Below are the code and all the weights of a small trained network. Each question names an input and a target symbol and asks about switching units off, where a switched-off unit gives its printed mean instead of its output.

import numpy as np


def w(rows, s, z=0):
    codes = np.array(rows[::2]) - 128.0
    scale = np.full(codes.shape[1], s)
    scale[-1] = z or s
    return codes * scale


def norm(h):
    return h / np.sqrt((h * h).mean(-1, keepdims=True) + 1e-5)


def f(y):
    return y / 2 * (1 + np.tanh(0.7978845608 * (y + 0.044715 * y**3)))


def softmax(a):
    e = np.exp(a - a.max(-1, keepdims=True))
    return e / e.sum(-1, keepdims=True)


def log_softmax(a):
    a = a - a.max(-1, keepdims=True)
    return a - np.log(np.exp(a).sum(-1, keepdims=True))


def net(x, mask):
    ids = ['αβγδεζηθξτφψω'.index(c) for c in x.split()]
    T = len(ids)
    res = E[ids] + P[:T]
    u = 0
    for l in range(2):
        q, k, v = (norm(res) @ M[l].T for M in (Q, K, V))
        z = softmax(np.where(np.tri(T) > 0, q @ k.T / 3**0.5, -1e9)) @ v
        res = res + np.where(mask[u], z, O[l][:, -1]) @ O[l][:, :-1]
        u += 1
        y = f(norm(res) @ A[l][:, :-1].T + A[l][:, -1])
        res = res + np.where(mask[u : u + 8], y, B[l][:, -1]) @ B[l][:, :-1]
        u += 8
    return log_softmax(norm(res)[-1] @ U[:, :-1].T + U[:, -1])


Q, K, V, O, A, B = {}, {}, {}, {}, {}, {}
E = w([
[97,114,137,68],'α',
[68,116,121,130],'β',
[134,153,154,119],'γ',
[79,108,5,78],'δ',
[207,131,121,208],'ε',
[54,157,116,65],'ζ',
[157,129,129,69],'η',
[30,129,146,105],'θ',
[88,112,131,58],'ξ',
[97,112,118,69],'τ',
[75,106,136,46],'φ',
[84,123,129,60],'ψ',
[149,118,66,126],'ω',
],0.034)
P = w([
[147,4,116,102],'0',
[129,58,122,108],'1',
[117,85,120,108],'2',
[112,100,120,108],'3',
[108,116,116,110],'4',
[104,126,118,111],'5',
[106,134,113,114],'6',
[104,144,111,113],'7',
[107,151,110,114],'8',
[103,160,106,117],'9',
[102,164,103,120],'10',
[98,172,99,124],'11',
[101,177,92,127],'12',
[103,185,86,122],'13',
],0.014)
Q[0] = w([
[236,241,67,55],'0.h1',
[255,82,118,140],'0.h1',
[193,197,192,191],'0.h1',
],0.0091)
K[0] = w([
[197,127,155,254],'0.h1',
[199,173,35,70],'0.h1',
[199,206,166,41],'0.h1',
],0.0098)
V[0] = w([
[202,59,213,254],'0.h1',
[181,183,87,228],'0.h1',
[154,169,237,15],'0.h1',
],0.0083)
O[0] = w([
[129,197,95,145,2],'0.h1',
[174,222,129,173,36],'0.h1',
[250,150,46,84,96],'0.h1',
],0.012,0.007)
A[0] = w([
[180,93,255,128,6],'0.n1',
[180,78,139,135,227],'0.n2',
[76,138,97,185,41],'0.n3',
[112,198,118,150,89],'0.n4',
[174,137,163,229,132],'0.n5',
[159,122,134,124,176],'0.n6',
[87,204,165,91,154],'0.n7',
[129,129,158,132,13],'0.n8',
],0.025,0.0026)
B[0] = w([
[116,66,41,72,141],'0.n1',
[45,133,108,145,199],'0.n2',
[109,176,99,125,255],'0.n3',
[95,156,178,225,148],'0.n4',
[192,84,163,253,150],'0.n5',
[103,145,139,157,142],'0.n6',
[56,133,99,99,195],'0.n7',
[161,136,124,119,104],'0.n8',
],0.031,0.0055)
Q[1] = w([
[145,142,200,99],'1.h1',
[119,46,41,247],'1.h1',
[166,138,13,185],'1.h1',
],0.015)
K[1] = w([
[250,151,77,69],'1.h1',
[47,87,46,147],'1.h1',
[90,162,65,32],'1.h1',
],0.013)
V[1] = w([
[140,71,117,254],'1.h1',
[165,169,178,130],'1.h1',
[93,93,221,93],'1.h1',
],0.017)
O[1] = w([
[110,109,207,105,100],'1.h1',
[7,97,134,132,9],'1.h1',
[107,187,82,137,168],'1.h1',
],0.019,0.014)
A[1] = w([
[182,73,110,70,25],'1.n1',
[44,229,218,172,83],'1.n2',
[141,127,146,169,79],'1.n3',
[120,47,189,137,69],'1.n4',
[196,77,135,189,63],'1.n5',
[107,29,33,250,50],'1.n6',
[202,27,152,249,3],'1.n7',
[56,123,213,168,84],'1.n8',
],0.02,0.005)
B[1] = w([
[41,134,115,107,253],'1.n1',
[89,93,78,216,200],'1.n2',
[84,137,122,174,116],'1.n3',
[197,167,174,108,145],'1.n4',
[190,102,73,131,124],'1.n5',
[36,83,167,97,247],'1.n6',
[215,76,4,71,157],'1.n7',
[133,144,112,223,181],'1.n8',
],0.037,0.0039)
U = w([
[143,126,175,133,57],'α',
[138,146,178,171,79],'β',
[109,138,141,182,41],'γ',
[154,188,38,116,234],'δ',
[187,3,98,168,123],'ε',
[16,94,135,77,202],'ζ',
[126,116,131,159,1],'η',
[134,117,170,156,75],'θ',
[131,170,199,130,40],'ξ',
[124,138,169,145,28],'τ',
[136,145,188,132,23],'φ',
[123,136,173,152,33],'ψ',
[106,131,120,203,25],'ω',
],0.014,0.0053)

Each question gives the input, a string of symbols that net reads in full, and the target symbol t.
The units are the heads (3 rows each of Q, K, V and O) and the neurons (one row each of A and B). Each row of codes is followed by its name. A weight is (code - 128) times the scale printed after its matrix; where a second scale follows, it is the last column's (O, A, B and U).
mask holds one flag per unit, layer by layer, with each layer's heads first. A switched-off unit (its flag False) gives its mean, the last column of its rows in O or B, instead of its output. The means were averaged over made-up inputs and are rounded, as every weight is.
A unit's drop is (log p(t) with every unit on - log p(t) with that unit switched off) / (log p(t) with every unit on - log p(t) with every unit switched off).
The circuit of an input: a set's keep is (log p(t) with only the set's units on - log p(t) with every unit switched off) / (log p(t) with every unit on - log p(t) with every unit switched off). Starting from the 12 units with the biggest drops (on a tie, the unit counted first), units are removed one at a time, each time the one whose removal leaves the highest keep (on an exact tie, the one counted first), for as long as the keep stays at least 0.8.
circuit, biggest first: the units of the circuit, biggest drop first
unit that matters most: the unit with the biggest drop
k most important neurons: the k neurons with the biggest drops, biggest first
top k neurons in layer l: the k neurons of layer l with the biggest drops, biggest first
drop of u: that unit's drop, to one decimal
input ω γ β γ δ ω γ ω ω φ ψ ζ γ ε, target ε: circuit, biggest first : [1.n7; 0.n5]
input ω ω φ θ γ ζ φ ζ δ τ ξ ω β ξ, target δ: top 2 neurons in layer 0 : [0.n5; 0.n1]
input ω ω β ξ γ ε, target ε: circuit, biggest first : [0.n5; 1.n7]
input β ω ψ ω θ α ζ β ω ξ ψ α, target δ: 2 most important neurons : [1.n6; 0.n5]
input β θ ω ζ γ ω ω γ τ γ β, target δ: unit that matters most : 0.n5
input ω ω ζ η ζ ω α β β, target δ: top 4 neurons in layer 0 : [0.n5; 0.n2; 0.n1; 0.n7]
input ω ζ γ θ ξ ω ω ω γ η ω θ, target δ: circuit, biggest first : [1.n6; 1.n1]
input γ θ ψ γ δ ω α ω β γ φ α φ, target δ: 4 most important neurons : [1.n6; 0.n5; 0.n4; 0.n1]
input ω ζ γ ω θ ω φ ω ζ, target δ: top 2 neurons in layer 0 : [0.n5; 0.n1]
input δ β ψ ω ω ζ ξ ζ η ψ, target δ: 3 most important neurons : [1.n6; 0.n5; 1.n1]
input γ ω α γ, target δ: top 2 neurons in layer 0 : [0.n2; 0.n5]
input ψ θ η γ β γ γ β β θ, target δ: top 2 neurons in layer 0 : [0.n4; 0.n5]
input γ θ θ ω θ ψ γ ψ ω ω ζ ζ, target δ: 3 most important neurons : [1.n6; 1.n1; 0.n5]
input ψ γ γ, target δ: unit that matters most : 0.h1
input ω ξ ω ω β ψ ω ζ ω ω ω ω ω γ, target ζ: top 3 neurons in layer 0 : [0.n1; 0.n3; 0.n4]
input β ξ ω, target ζ: drop of 1.n6 : 0.4
input ζ β ω, target ζ: drop of 0.n2 : 1.0
input γ β ω δ φ ξ φ γ β γ α ω τ ψ, target δ: drop of 0.h1 : -0.1
